In the rows, 128 means zero.
Each row has a class, written after it, and each block has its own classes.
[120 114 121 136 143 119 144 120 139 119 129 119 118 121 130 117 128 116
 141 131 131 146 115 143 149 119 140 124 121 132 138 134] -> J_703
[125 128 114 123 138 131 165 123 134 123 119 132 137 147 126 141 129 120
 125 118 143 109 122 119 143 148 134 133 127 127 150 116] -> J_703
[117 136 136 137 146 141 155 136 120 130 142 152 136 130 111 133 107 176
 129 124 119 107  90 138 123 149 119 112 136 160 133 152] -> J_708
[145 131 120 137 185 124 163 131 130 127 164 139 120 148 134 134 114 126
 158 120 131 116 133 124 147 124 108 141 134 146 151 145] -> J_703
[106 106 109 125 132 133 165 144 119 119 114 137 139 120 116 132 143 134
 123 132 136 113 105 115 144 137 130 144 119 116 122 115] -> J_121
[101 148  71 103 177 127  27 130 171 101 125 125  15 169 131 131 143 160
  80 105 185  99  32 107  65 174  67 107 101  82 131 112] -> J_288
[130  85 159 136 114 128 142 145 104 140 124 130 148  95  78 108 138 127
 120 138 151 150 157 127 132 120  77 148 114 117 122 131] -> J_121
[122 112 141 131 138 133 165 134 128 129 139 133 125 120 129 116 109 140
 143 111 126 103 140 125 127 116  99 136 119 125 158 118] -> J_374
[130 105 138 138 137 106 170 139 135 118 134 107 153 126 132 123 121  95
 131 142 142 145 123 158 147 135 153 147 129 137 173 138] -> J_703
[162 118 116 112  92 101 136 151 114 112 130 134  92 161 116 107 149 103
 131 154 171 108 168 114  75 126  60 183 145  97 100  68] -> J_374
[131 116 144 134 133 142 146 121 138 133 139 128 140 120 130 131 126 131
 114 132 119 142 126 135 137 136 134 136 124 136 150 126] -> J_147
[149 128 126 125  97 148 140  92 154 130 131 143 120 127 123 114 115 143
 147 119 115 140 153 143 118 131 136 108 127 131 120 138] -> J_147
[129 121 118 127 189 152 148 143 142 114 142 135 150 134 148 142 142 107
 139 135 133 114 126  94 130  96 109 148 120 119 148 129] -> J_121
[111 118  91 134 156 146 123 146 131 137 122 134 120 142 133 154 134 135
 150 134 126 132 120 119 127 126 155 149 116 153 124 123] -> J_648
[122 106 157 119 110 114 135 139 121 133 111 133 120 118 131 135 132 130
 126 132 144 136 107 133 144 117 143 137 151 101 122 146] -> J_883
[130 113 121 137 108 110 127 126 116 111 124 137 111 139 120 143 114 124
  98 151 177 150 123 142  84 133 118 154 113 127 137 104] -> J_288
[ 99 130 146 125 104 108 192 124  76 119 104 133 148 151 150 126 112 120
 138  96 138  98 135 146 134 114 141 109 148 128 131 136] -> J_505
[146  87 137 138  80 132 127 144  76 118 113 123 124  96 128 150 125 129
 103 136 153 158 114 116 129 105 131 138  97 128 111 123] -> J_121
[125  96 146 132 106 115 116 147 125 117 106 122 150 125 121 154 139 133
  91 142 178 140 101 124  95 109 109 152 138 134 153 101] -> J_708
[116 105 128 127 159 117 161 149 116 127 109 152 171 127 128 135 120 134
 103 116 122 104 117 117 150 119 146 167 141 116 174  94] -> J_648
[121 146 144 141 106 120 165 103 127  84 119 112 131 116 192 123 125 126
 135 156 163 156  76 164 122  79 171  58 146 125 153 131] -> J_703
[ 77 182 109 141 252 187 119  86 211 160 137 228 209 162 124  61 174  97
 151  86 154 209  99 126 160 151  91 155 111 129 127  92] -> J_708
[120 113 117 135 170 152 180 149 154 119 130 132 115 118 151 174 109 160
 106 149 169 118  75 130 120 164 158 183 103 112 182 135] -> J_883
[108  99 143 125 115 131 108 158 128 152 103 120 165 102 127 148 168 140
 115 118 110 112 110  94 154 109 134 105 164 115 118 114] -> J_648
[109 125 128 121 126 126 176 116 118 116 111 163 150 136 136 133 118 143
 156 133 124 101 122 134 115 119 133 134 156 127 140 119] -> J_147
[133 118 134 132 108 128 136 131 123 132 125 144 175 115 119 117 143 110
 116 124 139 151 100 124 141 119 135 112 135 115 111 130] -> J_121
[120 132 134 123 165 137 138 106 112 137 140 134  85 112 123 160 109 177
 104 116 135 134 117 134 185 144 157 151 114 118 155 127] -> J_883
[104  93 144 132 135 118 105 150 111 155  88 101 158 120 127 144 134 117
 124 125 150 145 138 139 120 103 149 146 143 133 156 109] -> J_648
[127 115 139 142  88 141 119 143  97 140 108 136 156 113 131 128  97 110
 138 118 114 136 130 120 103 117 135 126  93 152 141 118] -> J_374
[127 112 102 112 169 125 148 109 125 157 125 151 110 140  77 132 102 153
 108  99  99  99 109 129 159 122 141 146 143 100 107 140] -> J_121
[ 94 122 113  78 100 177 162 143 130  85 129 226  63 121  84 101 160 155
 191 201  32 116  87 132 207 162 126 153  89  94  72 160] -> J_374
[154 140 129 112 138 151  99 114 125  95 148 116 118  93 135 142 125 142
 111 152 106 117 149 125 115 136 133 136 109 124 142 129] -> J_708
[109 116 136 105 121 159 189 110 173 115 129 147 112 147 120 139 146 159
 139 143 120 106 113 134 149 141 126 118 143 110 139 145] -> J_147
[126 123 132 136 100 126 114 137 110 124 115 129 132 105 131 132 135 141
 117 129 147 139 130 136 121 123 111 126 119 121 140 114] -> J_505
[163 142 141 129 140 124 146 125 119 121 154 138 102 159 123 124 116 131
 131 134 143 136 131 139 152 130 107 120 134 141 150 141] -> J_703
[133 120 141 114  75  85 116 136  69 115  90 144 116 132 102 139 105 139
 108 137 140 117 142 131 143 128 148 152 143 122 147 102] -> J_883
[119 115 140 131 145 143 171 139 134 136 129 149 115 148 120 136 126 147
  94 129 138 116 122 124 139 153 105 146 126 116 135 114] -> J_288
[ 98 142 157 111 144 127 153 122  97 122  68 126 153 163 153 116 108  78
 105 117 104  99 167 111 147  99 168 136 135 114 159  99] -> J_883
[111 101 132 130  85 112 167 131 116  61 160 115 129  58 150 169 138 161
 124 161 135 117  84 142 143 121 152 113 111 114 161 156] -> J_505
[130  84 116 129 129 145 157 147 135 108 135 139 127 108 122 144 123 133
 106 124 101 110 114  91 139 126 138 149  92 123 130 138] -> J_648
[105 117 121 124 146 114 145 128 134 123 121 132 150 148 120 141 141 115
 113 133 122 107 124 113 130 126 126 154 146 132 152  94] -> J_147
[123 118 134 126 117 117 152 129 123 113 154 134 122 121 133 123 124 126
 132 130 136 131  99 141 136 128 129 135 121 120 143 122] -> J_374
[126 125 135 137 141 131 144 133 128 129 129 134 138 125 142 120 130 141
 143 132 139 131 122 140 104 112 117 129 152 140 109 129] -> J_708
[122 137 129 131 120 109 188 102 109 113 145 137 115 130 136 100 105 157
 155 119 121 126 116 179 133 128 162 104 160 146  93 152] -> J_708
[139 123 131 125 111 123 107 116 119 138 131 144 138 132 108 128 128 129
 146 122 125 143 157 134 132 137 119 140 135 146 136 119] -> J_147
[119 135 140 129 129 134 105 144 114 144 106 122 139 126 155 142 125 128
 147 129 141 137 116 159 112 114 138 120 143 125 148 149] -> J_505
[102 111 158 125 106  92 166 128  70 125 105 154 185 118 100 107 136 107
  93 137 150 154 122 156 151 133 152 156 146 112 133  95] -> J_648
[106 119 141 133 115 155 148 159 134 132 140 106 145 112 147 121 127 104
 143 135 101 121  94 132 119 157 146 111  98 137 129 155] -> J_374
[120 131 136 126 163 136 124 133 157 111 158 160 140 111  84 133 110 198
 140 138 122 112 100 149 145 150 102 127 131 152 203 158] -> J_708
[128 112 129 130 154 126 130 130 143 141 145 138 129 131 121 117 118 134
 144 102 104 121 126 131 142 140 119 141 134 139 141 144] -> J_147
[137 122 134 121 143 135 143 103 143 106 168 148  87 133 124 135 118 141
 121 132 132 136 129 135 139 127 114 125 115 113 128 153] -> J_288
[103 126 160 131 141 174 180 131 118 135 149 156 150 108 125 135 126 139
 149 136 111 116 124 114 140 128 100 122 104 130 135 142] -> J_374
[126 112 120 130 131 145 154 127 131 119  99 116 117 139 157 140 126 106
 118 126 139 139 121 121 144 121 152 139 101 128 146 111] -> J_703
[139 125 142 131 165 104 117 152 101 143 144 131 173 134 122 137 136 113
  73 114 122 127 107 120 155 150 131 178 153 138 141  95] -> J_708
[163  96 120 132  46 151 198 161 131  91 137 147  98 121 151 131 122 158
 138 107  88  86 137  96 160 141 119 110  96 132 106 157] -> J_505
[154 109 120 127 159 143 181 153 147 144 129 151 179 112 130 128 118 135
 124 116  92 101 117 125 170 137 157 163 148 105 151 130] -> J_121
[139 133 140 128 149 131 145 115 124 118 149 132 117 133 117 130 115 139
 129 114 143 124 132 128 157 137 105 114 115 136 170 140] -> J_703
[176 174 118 140 134  63  33 111  99 126 148 131 103 143 164  59 101 112
 151  87 163 176 165 184 106 125 122 111 162 136 137  93] -> J_288
[127 114 134 131 137 141 138 139 134 122 144 138 122 102 124 142 130 157
 135 122 120 113 131 124 144 125  97 130 115 120 150 151] -> J_505
[129 119 137 133 144 118 135 115 143 130 134 124 134 125 126 113 137 136
 104 125 151 156 120 154 131 120 128 146 148 126 129 108] -> J_708
[130 120 114 126 114 137 158 122 113 118 136 133 126 115 117 117 126 134
 145 124 122 125 135 128 142 132 136 115 115 127 102 143] -> J_121
[122 114 136 129 125 123 161 121 129 131 135 138 150 137 121 132 136 127
 104 115 126 124 121 120 150 144 127 143 138 131 140 107] -> J_147
[126  98 131 126 167 137 133 150 125 141 127 139 125 134 122 145 133 137
  90 113 128 127 107 107 161 127 126 167 119 117 148 112] -> J_648

A new block, with new classes.
[144 106 137  90 129 142 151 150 174 107 111 103 128 117 126 162 112 110
 159 111 157 125 118 189 120 143 140 131 120 171  98  83] -> J_573
[109 127 127  99  82 124 147 160 113 126 124 107 119  83 125 128  60 101
  90 142 113 138 127 142 142 119 103  95 119 176 125 100] -> J_185
[136 107 121  84  95 126 116 140 130 133 167 118 107 162 108 136 154 137
  94 125 153 148  87 111 108 155 138 131  99 165 125  73] -> J_833
[149 110 151 133  97 116  63  93 142 162 158 106  55 137 122 122 104 136
  73 142 100 126 155 137  95  71 113 161 188 118 137 132] -> J_447
[139 121 125 105 143 119 152  98 137 179 115 102  96 142 121 136 155 179
 130 119 165 156 132 136 100 159 133 153 134  85  75 159] -> J_317
[ 78 137 136 145 136  85 126  95  84 134 186 141 111 121 127  69 136 133
 105 117 177 145 121  85 117 142 132 201 152 146  86 158] -> J_929
[126 116  89  46 128 144 117 126  83 139 141 111 129 131 137  91 123 178
 123 157 122 100 113 127 127 147 143 111  31 119 110 110] -> J_573
[125  86 132 207 115  94 145 182 190 134  83  54 179 101  37 154 120  86
  89 114 121 168 139 171  99 140  99  81 145 150 100  33] -> J_975
[136 130 129 163 141 101 147  94  89 131 127 122  80 146 108  92 147 162
  73 167 139 144 137  93 135 174 167 168 119  98 104 176] -> J_237
[  4 178  80 147 120 103 132 117 155 142  98 130 125  75 173  98 100 128
 113  99 119 126 141  51 168 127 124 115 192 110 155 158] -> J_929
[130 162 151 156 125 115 188 150 136 115 108 127 143  94  90 116 121  73
 116 128 107 154 137 139 133 199  85 163 165 153 109 172] -> J_494
[ 90 137 120 103 139 105 150 133  25 140  89 130 109 126 109  84 116 163
 141 166 138 104  92  79 138 164 146 153 114 145 118 147] -> J_237
[140 136 123  81 160 111 159 131  72 102 111 141 202  95 163 121 128 112
 168 104 128 151 124 139 102 105 132  82  89 119  84 129] -> J_447
[ 95 125 128 146 121 130 153 144 106 141 131 125 151 123  83  89 170 121
 163 129 177 114 109 101 139 190 134 205 134 121  82 140] -> J_494
[ 73 136 117  75 153 101  95 100 136 103 173 128  80  99 129 107 107 184
 102 145  62 147 111  97 103 109  75  88  97 179 125 107] -> J_975
[133 146 145 102 135 123 133 158 157 130 117 136 167 108 142 109 107 145
 120 162  39 136 158 157 135 105  74  52 141 155 173 151] -> J_975
[ 93 122 151 102 114 132  99 117 162 114 127 160 108 140 110  94 121 177
 106 100 170 127 142 121 140 159 182 190 124 119 129 125] -> J_317
[ 91 122 147  93 129  81 116 114 130 118 139 116 177 147 127  75 122 128
 113 133 131 135 143 120 113 134 115 152 150  87  72 155] -> J_237
[127 138 109  84 100 115 134  97 141  98 137  98  79 148 119 134 177 104
  74 114 164 134 131 118  77 159 147 180  95 116 102 173] -> J_237
[124 111  93  72 136 133 107 122 106 114 107  78 151 147 150 146 138 118
  91 127 173 149  77 109 125 146 134  77  75 137 125 127] -> J_237
[122 134 136 107 109  92 155 143 198  72 144 122 160 134  69  98 123 115
 122 106 150 122 135  81 118 136 120 165 102 158  85 105] -> J_185
[ 86 146  84 174 165 115 151 124 140 152  95 107 161  75 136 117 101 162
  67  67 138 148 144 106 134 131 109  96  80  80 139 123] -> J_975
[ 98 110 137  79 111 142  89 114 105 117 157 146 124 103 148 135 105 135
 131 139 138 120 127 178 118  84 118 125  93 123 118 117] -> J_185
[105 118 103  87  77 126 150 184 156 122 120 104 143 144 116 159 137  98
 156 114 109 130  96  83 110 132  94 122 145 174  87 103] -> J_317
[138 118 131 130 167 141  95  98 104  77 111 133 133  87  91  90 147 135
 151 144 138 115 139 122 132 139 164 169  78 119  96 136] -> J_447
[105 139 102  70 112  88 160 110 165 136 198  82 132 102 146 125  96 142
 104 118 157 159 136 111 110  85  91  75 116 138  76 103] -> J_185
[155 137 100  40 109 135 138 143 141 147 167  91 131 137 145 143 156 129
  91 121 159 125 104 145  82 133 100 102  83 166 138 125] -> J_833
[108 144 119 135 113 114 196 152 150 135 170 159 162 131 142 143 164 116
 135  94 153 161 136 145 102 149 139 114 127 116 111 116] -> J_494
[108 151 106 108 133 118 121  99 133 145 108 102 159 100 106  85 166 134
 143 133 151 126 139  77 145 133  92 153 148  80  91 196] -> J_317
[ 83 155 147 154  73  84 149 132 106  81 157 141 150 116  97  96 155 105
 102 116 138 133 148  95 117 111 161 158 134 127 115 112] -> J_975
[ 76  93 113 164 116 125 130 183 187 156  76 139 147 142 110  98 127 155
 160 127 122 115 139 138 141 152 188 101 166 156 160  94] -> J_494
[118 126 146 151 151 107 144 155 144  71  76  68 165  85 133 102 140 166
  63 187 133  80 110 124 119 129 164  84  79 166  85  82] -> J_975
[161 141 112 244 121 115  90 106  69 123 138 129 133 118  88 127 125 103
  82 157 106 105 171 120 122  50 153 127 114 117 171 153] -> J_929
[ 96 143 134 146 155  81 168 173 185  84 143 157 204 140 110  86  99 130
 136  82 130 118 137 121  93 136 134 130 126 199 130 124] -> J_494
[141 123 136  56 133 123 160 141  64 160 139 147 131  84 158  95  94 162
 134 116 153 149 135 152 137 118 161  91  87 159  89  73] -> J_929
[193 130 221  53 122  88 122  91  73 106 121 138 165 124  80 114 170 125
 192 137 151 156 138 178 102  65 140 121 145 132  91  99] -> J_975
[124  85 119 122 157 154 129 161 103 155  74 121 147 109 144 160 112 118
 152 128 123 116  87 199 112 150  92 126 101 138 103 105] -> J_573
[ 88 118 133 136  99 109  93  74 107 144 100 133  96 117 135 116 142 125
 100 111 159 140 118  93 136 102 128 178 147  62  99 152] -> J_185
[ 94 171 114 134 185 109 156 119 209 145  35 130  90  91 157 143  81 183
  99  97  93 116 143 127 106 135  93 112 169 141 167 196] -> J_317
[146 128 143  88 104  67 186 157 126 135 158 121 173 138  91 121 116 152
 172 120  83 173 160 132  97  77 133  41 126 149  94  47] -> J_975
[134  82 107 166 136 158  81 122 114 162 151  91 115 152  91 159 170 160
 185 156 191 100  84 100 138  96 126 166 142 136  96 118] -> J_317
[ 82 155 111 138 118 115 137 120  91 118 129 113 131 134 127 177  83 137
  97 133 139 129  88 118 138 133 138  91 112 111 164  70] -> J_573
[113 130 106 121  94 121  99 143 177 105 167  66 150 160 102  95  76 128
 107 122 116 101 133  50 167 133 127 158 137 156 121 124] -> J_833
[106 126 111 121  98 147 137 149 155 174  71 150 119 111 133 109 157 179
  82 118 166  59 130 103 126 123 141 174  80  59 134 111] -> J_185
[102 145  86  64 138 111 188 117 152 112 134  71 118 120 121  84 155 156
 149 156 134 110 129  99 116 203 138 155  83 122  45 155] -> J_573
[119 107 113 202 142 129 117 120 148 122 146 142 114 154 101 179 189 104
 186 149 125 148 134 155 100 121 148 133 156 140 134 143] -> J_929
[103 131 117 105 135 127 104 111 218 118 157 121 158 141 179 133 139 126
  72 106 109 162 142 112 126 141 100 109 124  83  99 133] -> J_929
[155 158 133 131 152 116 196 119 116 130 100 116 103 103 147 129 131 133
 122 118 183 153 126 124 131 158 173 126 151 154 139 162] -> J_447
[135 133 132 141 136  86 158 115 172 158  61  47 120 116 113 111 168 150
  74 189 172 113 115 145 114 157 145  94 174 123 116 124] -> J_573
[ 54 128 132  87 109 116 123 108 146 101 135  77 122 134 106 123 151 143
  90  93 191 137 116 139  89 199 157 192  87  95  89 112] -> J_975
[ 84 162 119 156 127 122 179 165  82 116 114 149 173 119 143 130  88 147
 172 127 134  59 149 103 150  99 162 157 122  93 121 132] -> J_237
[ 78 123  88 124  99  99  96 167 164 167  88 154 147 120 132  89 139 163
  95 108 129  82 132 115 100  66 155  73 140 157 212  82] -> J_833
[169 123 158 118 112 146 152 151 131  99 141 126 179 125 148 126 174  89
 109 126 158 112 120 155 111 143 130 168  97 123  62 138] -> J_494
[111 139 124 102 102 108 129 151 179 100 159 108 203 133 105  71 152  91
  94 116 137 127 137  98 130 169  97 161 129 135 103 153] -> J_833
[107  96 152 161 137 129  69  87 163 137 147  76 105 185 109 169 116 146
 152 140 161 144 108 124 130 137 149 172 201  89 115 115] -> J_447
[134 150 145 133 121  86 142  93 130 123 136  99 149 148 104  80 149 144
 118 132 160 144 128  34 156 135 128 175 172 101  65 181] -> J_317
[192 180 125 101 157 154 200 141 177  96 104 105 119  93 158 164 116 157
 111 104 130 121 135 103 159 125 126  94  76 167 150 140] -> J_975
[126  98 135 103  96 180 106 181 135 134  99 131 139  92 181 175 134 130
 112 153 115  72 107 191 127  97 134 108 101 125 111  53] -> J_833
[118  97 118 100 113 122 112 124 119 137 106  91 150 120 191 109 136  94
 105 115 160 177 131 164 116 132 168  86 156 132 113 161] -> J_447
[156 125 108 117 129 152 131 168 136 107  88 139 162  76 128 143 118  98
 103  74 152 112 130 151 105 101 137 109  70 153 153  80] -> J_447
[ 83 134  90 151 145  94 115  94 165  98 146  93 122 126  98 118 148 122
 130 124 125 203 138 112 128 140 136  62 146 176 175 169] -> J_975
[119 134 105 113 135 129 143 117 125 126 106  97 133 185 133 136 146 129
 184 131 157 104 114 135 118 161 163 166 133 130 146 205] -> J_573
[ 89 174 155 127 167  99 199 136 224 126 133 162 124 127 161 118  82 181
 144  96  95 134 144 100 141 165 110 144 187 134 110 145] -> J_494
[ 72 143  85 129 119 129 121 122 191 120 166  78 138 151  99 151 152 147
 126 139 197 138 132 125 116 166 183  95 135 115 187 107] -> J_447
